[[130 116 115 115 126 113 131]
 [138 140 156 139 102 142 137]
 [146 134 155 140 101 137 139]
 [133 123 134 133 134 128 121]
 [118 127 109 133 140 125 138]
 [128 120 107 118 153 123 111]
 [122 133 128 128 138 134 117]
 [126 140 144 138 119 139 139]
 [135 128 137 127 125 134 123]
 [118 125 115 137 134 121 138]] 134

[[117 124 145 133 102 116 107 116 146 125 133]
 [118 125 130 120 125 125 122 130 122 131 134]
 [128 135 130 131 141 134 143 139 102 123 119]
 [130 133 142 130 114 122 117 130 129 113 139]
 [135 133 118 124 134 123 126 138 138 133 133]] 138

[[122 131 127 129 126 126 125 125 133 126 126 117]
 [138 125 124 121 130 133 130 120 121 124 134 126]
 [125 126 129 151 135 131 121 133 124 145 129 106]
 [123 115 109 132 116 118 144 134 136 126 124 120]
 [134 124 131 143 143 128 131 140 114 148 134 120]
 [129 120 121 138 120 123 142 136 123 134 134 113]
 [137 108 110 132 135 136 131 122 127 140 128 135]
 [122 138 133 125 130 117 127 138 131 126 116 132]] 126

[[112 117 126 140 137 130 141 149 126 144 119 117]
 [136 119 106 119 119 138 134 113 128 117 123 146]
 [123 121 119 131 127 127 138 135 129 131 118 128]
 [132 119 114 124 123 136 131 118 130 122 123 141]
 [130 123 114 127 124 131 136 125 126 126 118 136]
 [137 118 112 121 123 131 132 119 131 123 122 145]
 [130 121 108 126 121 133 140 122 125 123 117 134]
 [133 116 120 130 129 136 133 126 126 132 132 135]
 [130 120 115 124 125 135 132 122 129 125 127 139]
 [119 124 125 132 132 136 136 131 123 129 137 121]
 [105 115 128 144 142 136 146 154 119 148 124 111]] 148

[[134 129 128 124 146 120 125 137 120 131 112 131 140 122]
 [133 132 128 122 144 120 122 141 115 138 109 132 134 119]
 [126 128 130 128 140 133 120 141 116 137 114 134 142 119]
 [134 126 133 125 145 121 122 140 115 136 112 131 135 124]
 [136 130 132 123 144 108 124 138 114 134 112 134 136 118]
 [142 139 140 132 129 126 120 135 101 145 115 123 143 113]] 123

[[141 126 103 110 121 119 133]
 [135 114 128 121 111 123 126]
 [136 126 145 131 125 134 114]
 [120 136 142 137 138 133 119]
 [114 128 144 144 129 152 110]
 [125 141 118 135 142 154 106]
 [130 122 136 142 136 128 135]
 [123 125 153 145 139 138 120]
 [139 138 125 118 128 108 144]] 128

[[124 127 132 124 150 131 133 121 126 120 136]
 [122 118 120 129 144 132 121 126 130 118 130]
 [125 129 134 130 148 132 136 118 128 129 128]
 [129 125 106 120 148 133 119 131 131 124 138]
 [127 122 109 124 149 132 115 128 130 116 142]] 130
---
[121 123 120 127 108 103 130] out 120
[117 127 117 138 157 126 106] out 117
[101 128 133 119 113 138 112] out 133
[145 100 104 128 109 139 126] out 104
[138 121 105 121 118 114 124] out 105
[127 133 125 129 123 114 155] out 125
[131 134 114 132 134 144 155] out 114
[138 114 134 145 150 134 105] out 134
---
[142 148 122 109 101 120] ans = 120, 142
[114 128 121 129 149 131] ans = 131, 114
[151 152 157 102] ans = 102, 151
[133 127 150 121 144] ans = 144, 133
[ 99 112 150 139] ans = 139, 99
[138 140 136 116 128 104] ans = 104, 138
---
[[156 156 155 152]
 [128 134 141 146]
 [145 150 153 156]] ⇒ 153

[[140 131 128 117 146]
 [125 140 112 136 103]
 [131 127 126 111 143]] ⇒ 111

[[134 145 118 119]
 [130 116 121 132]
 [153 138 118 109]] ⇒ 118

[[122 146 131 104 123]
 [131 128 129 143 114]
 [133 126 128 129 137]] ⇒ 129

[[126 127 144 141 109]
 [126 117 106 111 125]
 [149 133 104 122 129]] ⇒ 122

[[125 125 107 131 123 123 117]
 [124 137 129 157 123 125 109]
 [136 127 131 111 136 110 119]] ⇒ 110

[[124 134 128 132 130 139]
 [130 130 136 135 132 157]
 [133 123 134 127 131 136]] ⇒ 131

[[137 101 154 154]
 [112 128 126 124]
 [113 118 136 135]] ⇒ 136
---
[[135 141 111 125 145]
 [137 139 109 124 145]
 [149 123 119 122 141]]
111

[[151 134 128 142 104 145 129]
 [152 116 131 135 102 138 143]
 [132 103 133 124 111 129 145]]
128

[[105 118 125 121 109 139 124]
 [121 144 131 136 113 115 144]
 [126 144 129 136 124 120 134]]
125

[[130 137 106 115 147 109 116]
 [123 120 129 134 129 131 134]
 [112 131 113 122 109 134 121]]
106

[[118 114 148 128 132]
 [127 129 127 128 128]
 [118 125 117 104 128]]
148

[[127 127 137 131 113 115]
 [125 124 145 130 110 109]
 [137 151 122 129 106 145]]
137

[[126 128 126 129 131 123 122]
 [125 135 129 121 144 140 121]
 [148 130 130 122 152 130 121]]
126
